(in the rows, 128 means zero)
Each row is followed by its group and then its class within the group.
[105 142 108 188 124 133 137 100 168  76 112 128 136 112 140 110 138 123
 124 117 125 133 140 145 135 123 130 149 113 135 125 120 125 127 111 118
 133 140 122 143 148] : <75> > J303
[122 111 119 127 114 119 113 102 105 153 133 115 113 131 135 129 116 141
 120 119 136 123 123 129 134 125 123 142 145 122 135 110 129 115 127 114
 127 123 127 125 135] : <80> > J650
[112 128 152 111 124  88 116 132 123 144 140 101 101 120 120 118  82 125
 119 149 120 149 139 117 119 120 108 121 136 132 100 127 118 105 149 141
 146 136 147 121 115] : <76> > J400
[147 134 124 129 121 114 140 124 123 162 131 123 121 128 127 125 157 139
 116 139 125 142 135 109 131 121 109 133 145 128 132 111 129 116 134 110
 123 128 149 137 131] : <80> > J650
[127 124 128 109 108 119 123 122 101 153 174 104 114 139 125 139 122 131
 104 121 125 133 129 116 142 112 110 162 120 125 132 125 126 115 132 122
 133 120 153 125 119] : <80> > J339
[145  99 154  74 116 111 124 182 112 186 127 108  93 136 126 135 117 131
 136 157 126 128 145  98 132 123 108  92 149 104 120  99 127 102 127 113
 124 103 154 139 121] : <76> > J44
[112 130 117 133 110 126 156  93 118 162 181 107  93 132 132 114 135 123
  81 121 135 136 142 125 129 108 101 157 119 122 129 115 115 107 136 119
 109  98 164 144 124] : <75> > J986
[138 117 148 120 159  95 103 127 119 145 132 124 113 120 132 148 123 125
 133 127 120 125 137 103 122 123 109 114 136 110 119 123 118  95 134 132
 136 119 132 139  94] : <76> > J729
[133 121 122 104 123 153 155 159 124 144 139 124 127 128 116 132 149 140
 134 165 129 123 137 127 119 146 128 106 133 129 107  88 186 115 133 102
 109 195 150 141 112] : <75> > J837
[140 129 108 118 109 126 131  94  98 181 145 119 119 129 131 146 128 149
 116 125 131 128 128 127 138 134 115 149 167 128 152 113 141 122 136  85
 135 108 132 136 132] : <80> > J686
[126 139 125 111 115  95 130 127 149 154 112 127 119 104 138 117 102 150
 154 146 125 127 158 118 130 125  99 114 151 121 124  79 139  72 135  83
 122 136 154 252 148] : <80> > J650
[107 110 146  95 127 106 124  96  91 152 170 101  93 140 105 135 103 125
 101 131 109 125 125 111 131 118 115 141 132 157 126 156  99 114 150 143
 135 115 154 114 118] : <76> > J729
[116 118 125 130 120 129 147 135 123 165 146 120  90 143 123 117 132 130
  86 148 131 144 147 128 118 116 101 133 121 138 132 127 127 120 134 150
 115 117 157 128 110] : <75> > J837
[126 123 111 132 110 117 141 111 119 156 137 108 120 121 117 138 118 141
 107 129 128 132 129 117 133 128 118 150 132 133 141 134 122 118 143 113
 116 127 148 129 160] : <80> > J339
[128 133 147  98 124  98 103 161 145 134 112 125 114 110 151 108 109 151
 157 137 115 120 135 108 122 128 123  95 157 122 107  86 132  80 136 115
 129 114 182 148 128] : <76> > J729
[121 153 152  84 133 101 124 155 113 145 138 120  97 125 121 122 109 134
 133 149 121 129 139 108 132 119 108 101 141 120 106 120 107  91 147 139
 125 130 156 128 115] : <76> > J400
[ 97 127 135 133 116  96 137 123 136 161 154 101  71 142 120 110 120 138
  65 167 128 140 171 122 113  93  75 124 137 116 135  98 112  79 155 134
 123 103 177 156 131] : <80> > J650
[ 95 158 101 217 110 110 133  43 166  78 163 128 138 124 142 115 126 113
  84  88 137 137 127 173 127 105 135 168 108 173 122 139 114 152 114 129
 134 130 108 119 151] : <75> > J986
[176 128 101 127 124 142 153  83  75 119 173  98 145 151 120 149 132 122
 113 100 119 109 104 126 154 130 146 188 123 150 147 147 133 190 121 116
 118 127 139 113 127] : <75> > J986
[156 106 118 108 116 154 144 134  75 141 175 117 113 143 132 152 147 130
 109 125 145 115 107 139 133 129 116 158 136 120 149 154 133 144 127 115
 107 113 124 118 124] : <75> > J837
[107 131 139 158 117 101 125 109 138 112 166 123  97 131 132 116 127 126
  91 126 121 137 153 122 127 109  95 140 132 116 125 113  98 119 136 149
 134  98 142 149 123] : <77> > J641
[143 119 133 106 116 131 132 124  97 115 149 119  98 137 156 135 133 124
 105 113 130 112 135 103 127 122 111 142 125 113 128 114 115 111 116 127
 124  95 153 153 122] : <77> > J842
[154 101 114  96 107 142 158 111  70 176 203 112 105 154 108 159 133 157
  70 126 132 118 111 114 136 128 111 173 123 123 154 178 127 145  69 131
 115 107 129 101 107] : <75> > J837
[121 138 123 133 116  92 122 124 164 145 107 128 102 124 140 114 118 132
 120 142 117 140 153 132 118 117 101 115 143 127 120  77 117  90 134 103
 124 121 173 162 147] : <80> > J650
[142 120 135 112 117 124 121 118 116 131 140 121 113 125 132 138 125 133
 135 119 129  98 126 112 130 121 100 145 132 116 137 113 115 114 132 122
 133 120 119 130 133] : <77> > J769
[154 127 117 115 109 133 142 108 107 145 140 123 120 136 124 142 128 136
 143 110 132 133 116 127 147 125 130 158 139 114 144 119 137 121 118 106
 127 117 135 138 136] : <77> > J641

Each row is followed by its group and then its class within the group.
[119  90 167 140 156 128 164 148 120 127 146 125 147 121 157 125  99  96
 134 110 109  67 142 102 167 130 120 124 141 148 206 136 126 119 128 150
 131  95 121 141 131] : T > L
[119 104 139 106 105 123 153 176 138 124 129 148 147 177 126 131 134 124
 135 120 155 101 131 111 149 124 136 120 100 123 143 130 142 116 109 151
 151 136 121 128 137] : T > L
[113 104 173 126 154 118 156 139 122 142 127 125 133 126 153 140 108 116
 121 134 113  89 119 110 144 122 129 118 135 146 155 138 131 107 132 134
 140  92 137 130 157] : T > L
[142 136 133 118 125 129 134 129 134  89 147 142 145 128 126 106 133 115
 142 107 126 133 121  94 134 114 146 128 131 118 135 110 115 135 142 155
 122 108 114 121 119] : B > J
[150 114 136 130 130 138 145 144 132 132 177 143 157 139 152 135 117 117
 146  81 143 120 124 102 154  86 139 134 133 115 148 111 112 129 140 162
 129 112 128 163 115] : B > J
[122 118 154 133 132 122 158 134 127 125 129 122 111 123 127 104 115  97
 122 117  95  90 104 102 139 133 130 130 140 149 177 133 130 132 127 160
 124  78 112 132 139] : T > L
[155 125 139 127 132 128 144 155 141 121 152 151 134 139 131 118 128  95
 142 114 123 120 117 136 128 115 144 146 150 100 150 116 128 131 143 154
 111  96 119 128 165] : B > J
[145 100 161 114 165 126 192 145 128 115 144 142 167 143 162 124 124  89
 137 107 119  73 106  78 198 105 141 131 131 109 197 142 155 111 128 187
 131 100 122 119 142] : T > L
[126  93 151 126 143 110 144 143 132 124 141 142 132 128 145 124 119 105
 132 109 110  86 146  93 135 122 127 124 136 126 183 146 143 109 136 147
 140  94 141 132 173] : T > L
[174 118 145 167 149 133 160 133 135 127 142 139 136 108 178  97 117  82
 129 110  93 106 159 121 116 120 130 155 156 118 205 104 106 127 152 151
 118  79 125 133 113] : B > S
[129  93 175 127 156 119 167 137 116 138 140 136 147 139 165 145 121  78
 140 111 111  93 110 106 147 134 136 134 133 120 164 137 130 118 137 148
 116  80 122 148 157] : M > K
[140 116 155 131 155 123 183 140 114 140 125 172 166 141 154 139 121  91
 124 113 120 104 116  99 124 117 137 143 122 124 187 128 143 103 137 151
 125  88 115 153 161] : M > K
[137 111 148 123 153 115 172 140 122 117 132 153 171 148 146 133 133 109
 134 114 138  93 107  69 171 114 141 123 125 102 152 128 153 115 121 159
 126 107 123 141 168] : M > P
[123 132 143  81 153 128 155 136 130 118 106 161 143 146 106 129 133 108
 134 121 140 102  67  79 170 135 149 120 117 116 148 136 150 130 111 159
 139  92 111 122 168] : M > P
[162 131 138 141 144 125 150 147 127 122 165 136 148 127 159 113 123 104
 139  99 108 106 127 115 128 119 138 141 146 115 170 107 125 128 144 153
 121 116 126 152 129] : B > J
[163 125 136 146 136 125 149 167 125 139 157 161 126 117 142 115 114 107
 134 116 113 107 142 118 106 107 129 135 159 129 184 123 116 123 153 147
 123  99 133 130 119] : B > J
[137 114 144 149 154 128 160 131 119 135 127 119 148 132 139  91 117  76
 107 129 110  74 134 131 142 112 127 127 129 123 210 135 118 149 125 155
 150 100 117 140 122] : T > L
[143 144 142 131 130 146 146 143 131 129 146 162 124 128 126 110 123 100
 123 117 127 128 122 128 134 127 138 126 124 121 161 113 116 144 137 159
 112 100 120 127 119] : B > J
[162 121 125 147 137 121 162 141 119 123 145 147 133 118 154 113 124  84
 137 121 105 115 151 114 118 108 135 147 145 117 170 110  99 128 156 151
 123  96 121 127 116] : B > J
[ 97  80 204 138 154 122 172 141 108 145 149 134 159 132 171 157 104 126
 142 111 123  97  96  96 154 110 126 134 137 151 153 133 143 104 123 149
 146  98 138 152 175] : T > U
[105  96 141 114 127 123 150 151 113 112 120 126 158 132 136 143 126 127
 134 114 147 125 114 137 147 115 141 138 113 120  83 138 135 112 130 139
 124 123 130 153 138] : M > K
[139 124 150 127 147 119 159 130 132 116 156 153 128 130 114 118 115 100
 132 107 104  76  80  90 143 128 134 116 150 120 179 127 137 121 113 165
 122  49 111 150 163] : T > U
[159 123 153 120 130 130 150 173 148 104 190 169 142 146 136 128 119 108
 147  87 145  97 133 105 126 102 145 120 146 106 171 120 125 123 132 178
 121 117 132 138 112] : B > J
[160 129 177 137 138 127 142 142 134 106 168 143 141 130 143 113 114 108
 132 107 117  99 108 110 127 104 141 121 154 104 176 124 126 118 142 166
 117  99 121 154 125] : B > J
[156 136 158 137 133 146 160 138 136 118 176 149 157 105 149 109 115 102
 131 115 148 108 102 104 138 112 140 141 135 129 161 133 114 159 115 170
 150  94 130 123 109] : B > J
[153 132 128 127 150 132 145 148 135 144 157 165 144 134 129 128 130 112
 135 115 130 125 126 112 138 115 141 129 145 109 150 123 123 133 141 147
 120  96 112 135 142] : B > J
[140 147 147 139 158 139 153 106 118 128 170 131 170 107 164 121 118 108
 125 124 150 116 125 121 148  91 126 126 124 117 142 164 123 169 112 150
 151  97 134 144 114] : B > S
[129 107 153 123 155 123 164 174 115 122 142 164 146 143 139 139 122 107
 126 106 129  87  98  97 152 128 137 124 134 128 158 133 137 109 128 144
 116  90 121 156 173] : M > P
[110  79 193 144 180 136 162 133 115 156 159 137 147 125 154 148 122 134
 143 104  99  84  88 144 117 117 118 133 143 104 170 138 128 123 129 146
 110  79 123 171 170] : T > U
[117  87 158 125 142 120 176 139 121 106 115 141 170 147 157 155 120 105
 141 106 107 111  76 113 157 112 144 144 148 129 108 132 153  92 142 158
  91  98 126 139 143] : M > K
[114  83 163 130 143 109 170 181 123 135 136 138 158 144 140 162 123 105
 136 114 128  99 144 116 157 117 134 120 124 144 135 120 127 107 133 133
 132  96 148 145 139] : T > U
[139 124 158 144 166 116 150 129 100 139 110 130 134 124 154 115 119 103
 133 126 112 117 108  94 141 116 124 124 135 141 176 127 130 129 141 136
 110  88 134 153 157] : M > K
[153 146 121 141 133 121 154 121 128 115 143 128 146 124 140 125 118 102
 125 119 146 119 124 108 133 108 133 145 135 114 135 116 131 136 124 150
 138 128 105 134 105] : B > S
[130 103 161 146 170 126 170 140 115 140 127 160 139 135 161 146 125  91
 135 121  92 113  86  98 144 126 115 143 149 143 193 131 147  89 148 153
 100  70 114 138 178] : M > K
[132 105 152 124 146 128 148 133 121 119 137 140 149 134 141 140 109 110
 135 105 117 102 117  95 154 120 156 129 134 127 151 117 133 123 130 158
 115  65 123 151 160] : M > K
[102  98 169 118 157 119 174 161 141 150 140 175 166 145 148 138 121  86
 136 106 145  88 100  70 162 125 129 125 131 120 168 121 140 120  89 156
 131  82 130 151 189] : M > P
[127  98 167 134 154 146 187 142 130 150 146 154 138 123 146 120 119  95
 163 125 109  76 125  75 144 137 120 132 125 131 212 136 138 119 113 157
 144  95 128 144 169] : T > L
[130 131 141 120 162 133 172 143 122 133 130 170 140 148 119 158 126 102
 123 124 131  99  78  84 154 131 135  99 132 115 169 144 152 117 117 165
 122 109 106 144 178] : M > P
[142 100 136 132 176 107 166 160 108 131 135 136 125 138 158 145 134  98
 130 114  93  82 138 119 134 113 118 130 139 131 195 137 125  71 147 134
 133  95 136 147 155] : T > U

Each row is followed by its group and then its class within the group.
[121 123 108 132 140 128 121 153 164 116 133 132 138  85 127 140 137 128
 134 120 127 131 109 136 121 118 129 132 134 125 117 126 141 181 120 153
 162 144 151 109 108] : G > J552
[130 138 111 138 159 110 123 126 149 110 119 126 125  75 117 124 135 132
 123 109 124 136 113 124 117 115 159 135 140 109  76 138 147 179 118 116
 151 146 125 103 118] : D > J261
[123 136 118 125 129 135 112 102 142 170 123 141 129 113 128 113 139 139
 114 135 135 140  82 142 148 126 102  77 141 148  97 138 141 162 107 116
 172 152 137 140 120] : G > J551
[121 110 125 124 129 132 142 134 136 113 124 127 132 150 124 140 132 133
 141 138 138 122 116 125 112 144 120 121 129 144 135 127 120 132 126 161
 137 140 149 128 113] : G > J551
[114 154 102 117 139 134  92  69 169 216 132 179 139  69 115  87 144 161
  89 137 144 153  24 147 140  95  85  31 149 166  44 172 164 195  58  77
 220 161 136 144 107] : G > J551
[131 141 114 111 148 120 109  87 146 146 132 140 127  67 123  96 140 146
 101 151 142 152  66 119 150 115 114  59 151 133  81 152 149 201 102  79
 168 169 146 133 107] : G > J551
[133 139 131 105 131 131 111  90 127 156 129 118 128  86 129  96 132 138
  98 165 135 151  86 116 168 120 101  46 145 132 130 140 138 163 111  71
 132 160 132 157 123] : G > J552
[116 124 106 128 136 132 133 150 166 114 133 140 137 102 126 143 136 137
 132 127 132 133 104 136 110 119 115 119 140 136 125 134 134 169 110 159
 162 145 157 111 102] : G > J551
[127 128 126 141 137 124 120 120 133 134 109 113 129 128 126 125 133 124
 138 109 120 124 127 132 122 133 151 129 135 126  95 131 132 145 135 142
 133 135 118 117 132] : D > J261
[115 113 123 126 129 137 133 121 138 141 125 126 135 157 129 133 134 134
 141 135 134 123 113 126 118 138 108 119 126 161 127 128 124 126 124 156
 141 136 146 131 120] : G > J551
[122 128 123 124 124 129 115 118 144 145 128 146 137 135 130 124 131 135
 130 135 140 128  96 141 124 134 121 110 135 144 106 140 135 146 121 147
 157 135 144 127 119] : G > J551
[129 136 112 145 149 119 127 126 147 123 119 138 131  95 107 133 132 135
 128 100 126 129 116 133 104 114 150 147 134 119  81 134 140 160 119 126
 156 130 125  98 120] : D > J261
[130 132 132 146 136 118 133 128 128 128 118 135 129 144 123 134 125 126
 132 106 118 119 132 143 105 134 168 149 136 126 111 136 128 103 134 151
 130 116 105 117 143] : D > J76
[119 127 127 123 126 135 114 125 140 153 131 117 134 106 135 119 134 134
 124 145 128 138  96 127 139 125 113  90 136 139 136 129 133 150 119 127
 135 141 135 133 124] : G > J552
[123 118 120 131 136 131 138 137 142 109 124 112 122 108 119 136 135 134
 135 130 126 129 119 119 118 127 122 111 129 131 141 119 123 145 121 136
 126 142 141 125 107] : G > J551
[144 126 157 111 147 111 142  79  83 110 126  85 109  90 112  94 126 113
 112 149 135 138 160  78 170 130 130 109 124 102 154  87 119 122 168  31
  46 133 123 145 131] : D > J76
[120 119 123 128 130 139 115 122 138 139 121  94 131 128 132 126 137 133
 140 138 120 134 112 121 149 135 118 105 134 139 131 131 130 160 124 147
 127 151 142 129 120] : G > J552
[115 127 127 123 116 138 107 134 139 148 137 118 131 126 137 128 130 134
 128 146 115 138 107 133 144 136 115  96 140 138 150 139 132 132 110 145
 136 142 127 150 129] : G > J552
[124 143 117 118 132 130 115 105 151 162 142 163 128  77 126 108 132 147
  97 142 142 145  69 143 139 114  95  57 143 139 101 147 144 168 103  94
 178 150 137 138 113] : G > J551
